Below are the code and all the weights of a small trained network. Each question names an input and a class and asks about switching units off, where a switched-off unit gives its printed mean instead of its output.

import numpy as np


def w(rows, s, z=0):
    codes = np.array(rows[::2]) - 128.0
    scale = np.full(codes.shape[1], s)
    scale[-1] = z or s
    return codes * scale


def f(y):
    return y / 2 * (1 + np.tanh(0.7978845608 * (y + 0.044715 * y**3)))


def log_softmax(a):
    a = a - a.max(-1, keepdims=True)
    return a - np.log(np.exp(a).sum(-1, keepdims=True))


def net(x, mask):
    res = np.array(x, float).reshape(1, 3) / 4 @ E
    y = f(res @ A[0][:, :-1].T + A[0][:, -1])
    res = res + np.where(mask, y, B[0][:, -1]) @ B[0][:, :-1]
    return log_softmax(res[-1] @ U[:, :-1].T + U[:, -1])


A, B = {}, {}
E = w([
[94,205,202,187,113,196,234,62,90],'x0',
[69,202,77,58,251,65,217,171,180],'x1',
[103,149,88,173,242,175,96,217,27],'x2',
],0.011)
A[0] = w([
[147,205,163,112,64,49,116,96,210,183],'neuron 1',
[101,196,198,168,81,161,197,118,97,142],'neuron 2',
[139,132,89,67,63,125,154,53,146,90],'neuron 3',
[209,41,122,97,155,26,73,190,150,171],'neuron 4',
[48,221,208,219,160,128,189,75,134,133],'neuron 5',
[134,177,181,82,103,85,100,56,178,166],'neuron 6',
[146,112,150,98,111,111,136,68,184,91],'neuron 7',
[181,77,252,200,75,239,44,122,131,121],'neuron 8',
[80,171,163,162,85,153,212,97,60,84],'neuron 9',
[105,156,92,33,195,92,190,126,186,167],'neuron 10',
[172,134,133,62,79,93,115,84,181,99],'neuron 11',
[99,154,64,167,88,122,134,123,153,251],'neuron 12',
[114,130,140,165,184,176,104,155,105,69],'neuron 13',
[254,22,130,147,50,167,87,155,99,113],'neuron 14',
[139,172,135,62,147,102,177,188,142,91],'neuron 15',
[103,92,60,176,154,110,89,173,72,91],'neuron 16',
[96,177,87,172,184,184,94,183,47,163],'neuron 17',
[72,144,103,75,180,115,178,113,164,89],'neuron 18',
[145,89,74,94,152,67,63,113,149,85],'neuron 19',
[92,143,97,240,175,189,64,179,113,108],'neuron 20',
[195,95,152,136,72,205,46,123,103,126],'neuron 21',
],0.0092,0.012)
B[0] = w([
[144,132,142,106,151,134,144,165,134,210],'neuron 1',
[86,122,80,136,115,126,102,174,172,213],'neuron 2',
[141,101,146,92,129,71,146,143,99,164],'neuron 3',
[96,128,104,135,89,141,103,206,171,230],'neuron 4',
[100,150,110,114,70,118,107,177,162,230],'neuron 5',
[155,135,147,135,163,128,186,146,128,191],'neuron 6',
[110,88,162,77,126,69,167,113,100,161],'neuron 7',
[121,170,150,161,132,133,125,118,85,249],'neuron 8',
[85,123,80,118,51,70,93,168,144,192],'neuron 9',
[139,221,176,192,144,136,92,92,109,232],'neuron 10',
[133,112,158,85,89,109,164,140,105,176],'neuron 11',
[204,153,126,147,206,218,165,177,144,207],'neuron 12',
[33,83,143,84,119,10,169,85,104,159],'neuron 13',
[95,179,128,158,148,121,132,113,122,231],'neuron 14',
[78,145,137,145,109,106,92,83,90,168],'neuron 15',
[103,119,160,122,70,85,177,151,134,174],'neuron 16',
[198,117,162,87,151,136,154,174,115,239],'neuron 17',
[80,157,148,161,154,78,108,36,51,181],'neuron 18',
[43,119,104,130,67,74,86,149,165,173],'neuron 19',
[141,120,204,104,120,103,150,164,120,202],'neuron 20',
[113,176,152,151,127,139,98,88,109,218],'neuron 21',
],0.013,0.017)
U = w([
[110,192,141,172,138,105,87,84,91,112],'0',
[88,133,73,113,78,91,74,187,211,119],'1',
[139,103,174,62,135,70,213,153,111,131],'2',
[206,169,116,158,177,251,130,183,201,254],'3',
[114,80,114,134,169,132,151,109,152,105],'4',
[154,105,84,127,148,144,94,108,169,97],'5',
[118,82,92,123,140,137,118,121,152,100],'6',
[149,106,78,103,144,119,126,111,128,97],'7',
],0.014,0.0093)

Each question gives the input, the list of numbers given to net, and the class t.
The units are the neurons (one row each of A and B). Each row of codes is followed by its name. A weight is (code - 128) times the scale printed after its matrix; where a second scale follows, it is the last column's (A, B and U).
mask holds one flag per neuron, in row order. A switched-off neuron (its flag False) gives its mean, the last column of its row in B, instead of its output. The means were averaged over made-up inputs and are rounded, as every weight is.
A unit's drop is (log p(t) with every unit on - log p(t) with that unit switched off) / (log p(t) with every unit on - log p(t) with every unit switched off).
The circuit of an input: a set's keep is (log p(t) with only the set's units on - log p(t) with every unit switched off) / (log p(t) with every unit on - log p(t) with every unit switched off). Starting from the 12 units with the biggest drops (on a tie, the unit counted first), units are removed one at a time, each time the one whose removal leaves the highest keep (on an exact tie, the one counted first), for as long as the keep stays at least 0.8.
circuit, biggest first: the units of the circuit, biggest drop first
top k neurons: the k neurons with the biggest drops, biggest first
drop of u: that unit's drop, to one decimal
input [6,-5,1], class 1: circuit, biggest first -> neuron 2
input [-4,0,-5], class 2: top 2 neurons -> neuron 2; neuron 5
input [7,1,-6], class 1: top 2 neurons -> neuron 2; neuron 5
input [8,6,4], class 1: top 3 neurons -> neuron 5; neuron 9; neuron 2
input [6,4,-6], class 1: top 2 neurons -> neuron 5; neuron 2
input [-6,-1,-8], class 2: top 3 neurons -> neuron 11; neuron 7; neuron 6
input [0,4,-1], class 0: top 3 neurons -> neuron 18; neuron 17; neuron 10
input [-3,-8,-8], class 0: top 4 neurons -> neuron 21; neuron 14; neuron 8; neuron 17
input [-8,8,7], class 0: top 2 neurons -> neuron 10; neuron 18
input [0,-3,-2], class 3: top 2 neurons -> neuron 18; neuron 13
input [7,4,-6], class 1: top 3 neurons -> neuron 5; neuron 2; neuron 9
input [1,-4,5], class 2: top 3 neurons -> neuron 10; neuron 17; neuron 20
input [8,2,-8], class 1: top 4 neurons -> neuron 2; neuron 5; neuron 9; neuron 17
input [-7,7,-3], class 0: circuit, biggest first -> neuron 10
input [1,4,-3], class 0: top 4 neurons -> neuron 18; neuron 17; neuron 10; neuron 4
input [6,-3,8], class 2: top 2 neurons -> neuron 17; neuron 20
input [2,-3,0], class 3: top 2 neurons -> neuron 18; neuron 13
input [7,-5,5], class 1: drop of neuron 9 -> 0.2
input [-8,8,2], class 0: drop of neuron 15 -> 0.1
input [-4,7,5], class 0: drop of neuron 10 -> 0.7
input [0,3,-3], class 3: drop of neuron 21 -> 0.1
